Here is a tiny trained network, its code and every weight. The questions are about switching its units off for an input and a class, where a switched-off unit gives its printed mean instead of its output.

import numpy as np


def w(rows, s, z=0):
    codes = np.array(rows[::2]) - 128.0
    scale = np.full(codes.shape[1], s)
    scale[-1] = z or s
    return codes * scale


def f(y):
    return np.maximum(y, 0)


def log_softmax(a):
    a = a - a.max(-1, keepdims=True)
    return a - np.log(np.exp(a).sum(-1, keepdims=True))


def net(x, mask):
    res = np.array(x, float).reshape(1, 4) / 4 @ E
    y = f(res @ A[0][:, :-1].T + A[0][:, -1])
    res = res + np.where(mask, y, B[0][:, -1]) @ B[0][:, :-1]
    return log_softmax(res[-1] @ U[:, :-1].T + U[:, -1])


A, B = {}, {}
E = w([
[243,215,150,169,84,214,49,134],'x0',
[241,133,189,38,253,42,96,170],'x1',
[102,112,124,71,20,65,49,242],'x2',
[199,24,188,188,106,171,204,235],'x3',
],0.0062)
A[0] = w([
[100,199,56,62,156,97,71,62,91],'n0',
[95,111,137,70,25,91,53,217,65],'n1',
[144,141,142,182,216,181,194,57,69],'n2',
[100,203,72,70,143,106,80,70,58],'n3',
[112,126,124,95,66,94,83,187,57],'n4',
[190,138,176,75,212,95,103,149,44],'n5',
[43,46,106,87,163,50,179,134,23],'n6',
[104,114,149,79,38,82,61,198,76],'n7',
[146,140,156,174,218,186,202,46,58],'n8',
[194,38,175,173,114,155,196,199,59],'n9',
[129,138,160,163,196,173,169,84,49],'n10',
[108,121,130,89,54,98,79,205,55],'n11',
[209,139,174,52,233,78,97,154,85],'n12',
[181,55,170,165,121,157,188,195,33],'n13',
[186,138,172,84,199,94,103,146,35],'n14',
[210,212,141,159,84,181,50,138,44],'n15',
[39,38,84,77,165,49,199,128,107],'n16',
[223,206,134,171,77,193,40,139,61],'n17',
[218,192,148,149,80,187,16,142,64],'n18',
[186,49,187,172,113,159,202,203,63],'n19',
[93,197,78,85,149,101,69,70,38],'n20',
[36,52,104,86,142,45,186,135,60],'n21',
[209,130,182,58,225,70,91,142,103],'n22',
[109,116,130,86,38,83,70,212,56],'n23',
[143,144,149,174,210,185,205,57,72],'n24',
[77,195,71,100,120,121,79,72,59],'n25',
[201,143,186,65,224,75,110,147,61],'n26',
[134,136,150,156,176,154,157,92,66],'n27',
[28,140,39,246,2,238,152,86,1],'n28',
[176,48,176,173,108,163,190,192,45],'n29',
[92,213,72,74,146,89,63,54,34],'n30',
],0.0064,0.0062)
B[0] = w([
[84,91,176,189,164,119,61,184,204],'n0',
[189,102,62,113,168,62,114,59,208],'n1',
[196,105,60,106,156,54,101,72,185],'n2',
[85,82,171,170,165,118,77,157,182],'n3',
[154,101,97,119,151,93,125,102,167],'n4',
[81,74,107,120,53,121,182,105,175],'n5',
[159,183,192,60,173,202,192,59,188],'n6',
[199,108,61,117,170,62,120,69,198],'n7',
[191,101,67,108,160,60,104,74,186],'n8',
[73,93,180,169,170,114,60,152,189],'n9',
[165,106,102,95,147,81,120,81,155],'n10',
[165,98,80,119,160,79,115,68,178],'n11',
[68,82,104,141,46,127,178,128,210],'n12',
[79,83,185,149,160,108,72,133,169],'n13',
[96,89,113,119,75,122,171,108,164],'n14',
[145,158,186,45,173,186,192,62,187],'n15',
[161,211,173,72,161,214,175,123,231],'n16',
[134,172,183,39,167,186,192,69,204],'n17',
[148,177,171,56,177,192,195,76,201],'n18',
[64,80,198,184,180,104,41,160,190],'n19',
[95,79,173,154,156,114,81,144,175],'n20',
[156,192,174,59,165,201,184,82,203],'n21',
[65,90,100,149,50,134,176,144,215],'n22',
[183,95,70,113,167,68,113,62,191],'n23',
[185,112,63,113,158,61,106,77,186],'n24',
[93,89,171,148,144,121,92,147,179],'n25',
[69,67,104,133,35,122,182,115,195],'n26',
[154,119,107,111,147,93,130,100,146],'n27',
[36,19,110,111,3,105,216,101,254],'n28',
[76,83,176,161,161,110,64,140,178],'n29',
[74,58,191,180,171,106,59,156,189],'n30',
],0.0073,0.0071)
U = w([
[85,102,98,133,9,126,172,122,108],'0',
[97,116,194,166,163,125,37,146,119],'1',
[205,127,32,121,159,87,101,103,121],'2',
[152,176,181,84,155,201,176,111,109],'3',
[135,179,87,156,102,150,119,174,254],'4',
[147,188,101,157,107,135,100,164,85],'5',
[151,186,99,160,106,137,102,168,93],'6',
[153,178,85,158,102,148,99,186,83],'7',
],0.014,0.022)

Each question gives the input, the list of numbers given to net, and the class t.
The units are the neurons (one row each of A and B). Each row of codes is followed by its name. A weight is (code - 128) times the scale printed after its matrix; where a second scale follows, it is the last column's (A, B and U).
mask holds one flag per neuron, in row order. A switched-off neuron (its flag False) gives its mean, the last column of its row in B, instead of its output. The means were averaged over made-up inputs and are rounded, as every weight is.
A unit's drop is (log p(t) with every unit on - log p(t) with that unit switched off) / (log p(t) with every unit on - log p(t) with every unit switched off).
The circuit of an input: a set's keep is (log p(t) with only the set's units on - log p(t) with every unit switched off) / (log p(t) with every unit on - log p(t) with every unit switched off). Starting from the 12 units with the biggest drops (on a tie, the unit counted first), units are removed one at a time, each time the one whose removal leaves the highest keep (on an exact tie, the one counted first), for as long as the keep stays at least 0.8.
circuit, biggest first: the units of the circuit, biggest drop first
k most important neurons: the k neurons with the biggest drops, biggest first
drop when u is switched off: that unit's drop, to one decimal
input [7,-6,4,-4], class 3: circuit, biggest first -> [n17]
input [-6,-7,6,8], class 1: 3 most important neurons -> [n19 n9 n29]
input [2,-1,-3,1], class 4: 2 most important neurons -> [n1 n7]
input [-3,5,-4,6], class 1: 2 most important neurons -> [n19 n28]
input [-8,7,-1,0], class 3: 2 most important neurons -> [n16 n6]
input [8,-4,7,-4], class 3: 2 most important neurons -> [n17 n18]
input [6,-4,2,4], class 3: 3 most important neurons -> [n17 n18 n15]
input [-4,-1,-6,-6], class 1: 2 most important neurons -> [n0 n30]
input [8,6,4,2], class 3: 2 most important neurons -> [n18 n17]
input [6,-4,-8,-7], class 2: 2 most important neurons -> [n2 n8]
input [-8,-7,4,-3], class 3: 3 most important neurons -> [n16 n21 n6]
input [-6,4,-4,-3], class 3: 2 most important neurons -> [n16 n28]
input [7,-8,-8,-4], class 0: 3 most important neurons -> [n28 n1 n7]
input [6,7,5,-8], class 1: circuit, biggest first -> [n30]
input [7,-5,-1,6], class 3: 3 most important neurons -> [n17 n18 n15]
input [-5,-6,7,-3], class 2: 3 most important neurons -> [n1 n7 n23]
input [7,-2,3,-8], class 1: 2 most important neurons -> [n30 n0]
input [-7,-3,5,3], class 3: drop when n17 is switched off -> 0.0
input [3,6,5,1], class 0: drop when n22 is switched off -> 0.1
input [-7,-4,-8,4], class 2: drop when n24 is switched off -> 0.2
input [6,2,-7,-1], class 2: circuit, biggest first -> [n2]
input [-1,3,-3,-2], class 4: drop when n28 is switched off -> 0.8
